Below is a small trained network, with its code and all its weights. Each question gives an input and a class and asks what happens when units are switched off, that is, made to give their printed mean instead of their output.

import numpy as np


def w(rows, s, z=0):
    codes = np.array(rows[::2]) - 128.0
    scale = np.full(codes.shape[1], s)
    scale[-1] = z or s
    return codes * scale


def f(y):
    return y / 2 * (1 + np.tanh(0.7978845608 * (y + 0.044715 * y**3)))


def log_softmax(a):
    a = a - a.max(-1, keepdims=True)
    return a - np.log(np.exp(a).sum(-1, keepdims=True))


def net(x, mask):
    res = np.array(x, float).reshape(1, 4) / 4 @ E
    y = f(res @ A[0][:, :-1].T + A[0][:, -1])
    res = res + np.where(mask, y, B[0][:, -1]) @ B[0][:, :-1]
    return log_softmax(res[-1] @ U[:, :-1].T + U[:, -1])


A, B = {}, {}
E = w([
[117,95,185],'x0',
[133,190,232],'x1',
[138,154,84],'x2',
[156,203,1],'x3',
],0.0081)
A[0] = w([
[199,109,81,181],'neuron 0',
[166,185,118,49],'neuron 1',
[133,136,54,125],'neuron 2',
[137,118,87,174],'neuron 3',
[181,114,66,109],'neuron 4',
[162,46,80,2],'neuron 5',
[136,75,240,240],'neuron 6',
[74,95,109,187],'neuron 7',
[140,163,103,220],'neuron 8',
[172,116,1,240],'neuron 9',
[85,40,202,205],'neuron 10',
[156,74,32,40],'neuron 11',
[139,117,80,232],'neuron 12',
[106,61,95,126],'neuron 13',
[138,59,90,101],'neuron 14',
[103,161,186,55],'neuron 15',
[117,113,167,127],'neuron 16',
[123,194,166,76],'neuron 17',
],0.015,0.0034)
B[0] = w([
[102,98,127,171],'neuron 0',
[156,134,162,146],'neuron 1',
[96,141,175,186],'neuron 2',
[129,112,114,160],'neuron 3',
[104,159,181,174],'neuron 4',
[220,71,169,156],'neuron 5',
[107,144,94,244],'neuron 6',
[121,144,131,149],'neuron 7',
[105,110,105,165],'neuron 8',
[96,146,148,248],'neuron 9',
[85,166,148,227],'neuron 10',
[130,100,196,192],'neuron 11',
[116,136,111,175],'neuron 12',
[188,208,154,158],'neuron 13',
[136,146,160,157],'neuron 14',
[119,144,175,159],'neuron 15',
[113,137,147,156],'neuron 16',
[176,1,197,153],'neuron 17',
],0.0084,0.013)
U = w([
[247,132,206,32],'0',
[158,167,103,254],'1',
[123,122,90,229],'2',
[143,177,111,100],'3',
[166,104,59,2],'4',
],0.014,0.0044)

Each question gives the input, the list of numbers given to net, and the class t.
The units are the neurons (one row each of A and B). Each row of codes is followed by its name. A weight is (code - 128) times the scale printed after its matrix; where a second scale follows, it is the last column's (A, B and U).
mask holds one flag per neuron, in row order. A switched-off neuron (its flag False) gives its mean, the last column of its row in B, instead of its output. The means were averaged over made-up inputs and are rounded, as every weight is.
A unit's drop is (log p(t) with every unit on - log p(t) with that unit switched off) / (log p(t) with every unit on - log p(t) with every unit switched off).
The circuit of an input: a set's keep is (log p(t) with only the set's units on - log p(t) with every unit switched off) / (log p(t) with every unit on - log p(t) with every unit switched off). Starting from the 12 units with the biggest drops (on a tie, the unit counted first), units are removed one at a time, each time the one whose removal leaves the highest keep (on an exact tie, the one counted first), for as long as the keep stays at least 0.8.
circuit, biggest first: the units of the circuit, biggest drop first
unit that matters most: the unit with the biggest drop
top k neurons: the k neurons with the biggest drops, biggest first
drop when u is switched off: that unit's drop, to one decimal
input [-6,-7,-2,3], class 0: circuit, biggest first -> (neuron 11; neuron 5)
input [8,-8,-1,3], class 0: unit that matters most -> neuron 5
input [3,-4,7,-8], class 3: circuit, biggest first -> (neuron 10; neuron 17)
input [-1,7,-8,-6], class 1: top 2 neurons -> (neuron 6; neuron 10)
input [8,-8,3,8], class 0: top 2 neurons -> (neuron 11; neuron 5)
input [7,-8,7,-7], class 0: top 3 neurons -> (neuron 5; neuron 13; neuron 14)
input [3,-7,-7,-1], class 0: top 2 neurons -> (neuron 5; neuron 13)
input [3,-7,-5,-3], class 0: top 3 neurons -> (neuron 5; neuron 13; neuron 14)
input [-2,7,-3,4], class 0: top 2 neurons -> (neuron 17; neuron 6)
input [-1,4,-4,-6], class 3: top 2 neurons -> (neuron 6; neuron 10)
input [-2,6,-8,-3], class 1: top 2 neurons -> (neuron 6; neuron 11)
input [-4,-7,1,7], class 0: top 2 neurons -> (neuron 11; neuron 5)
input [-5,7,7,0], class 0: top 2 neurons -> (neuron 17; neuron 6)
input [-1,1,-5,-8], class 3: top 2 neurons -> (neuron 10; neuron 6)
input [2,-1,1,-6], class 3: top 2 neurons -> (neuron 10; neuron 17)
input [8,6,-6,1], class 2: top neuron -> (neuron 6)
input [8,6,-8,-6], class 1: top 2 neurons -> (neuron 6; neuron 10)
input [-3,1,-3,-5], class 3: drop when neuron 17 is switched off -> 0.1
input [-5,0,-4,-6], class 3: drop when neuron 4 is switched off -> -0.1
input [7,3,-7,-5], class 1: drop when neuron 6 is switched off -> 0.3
input [5,-3,-8,-4], class 1: drop when neuron 6 is switched off -> 0.1
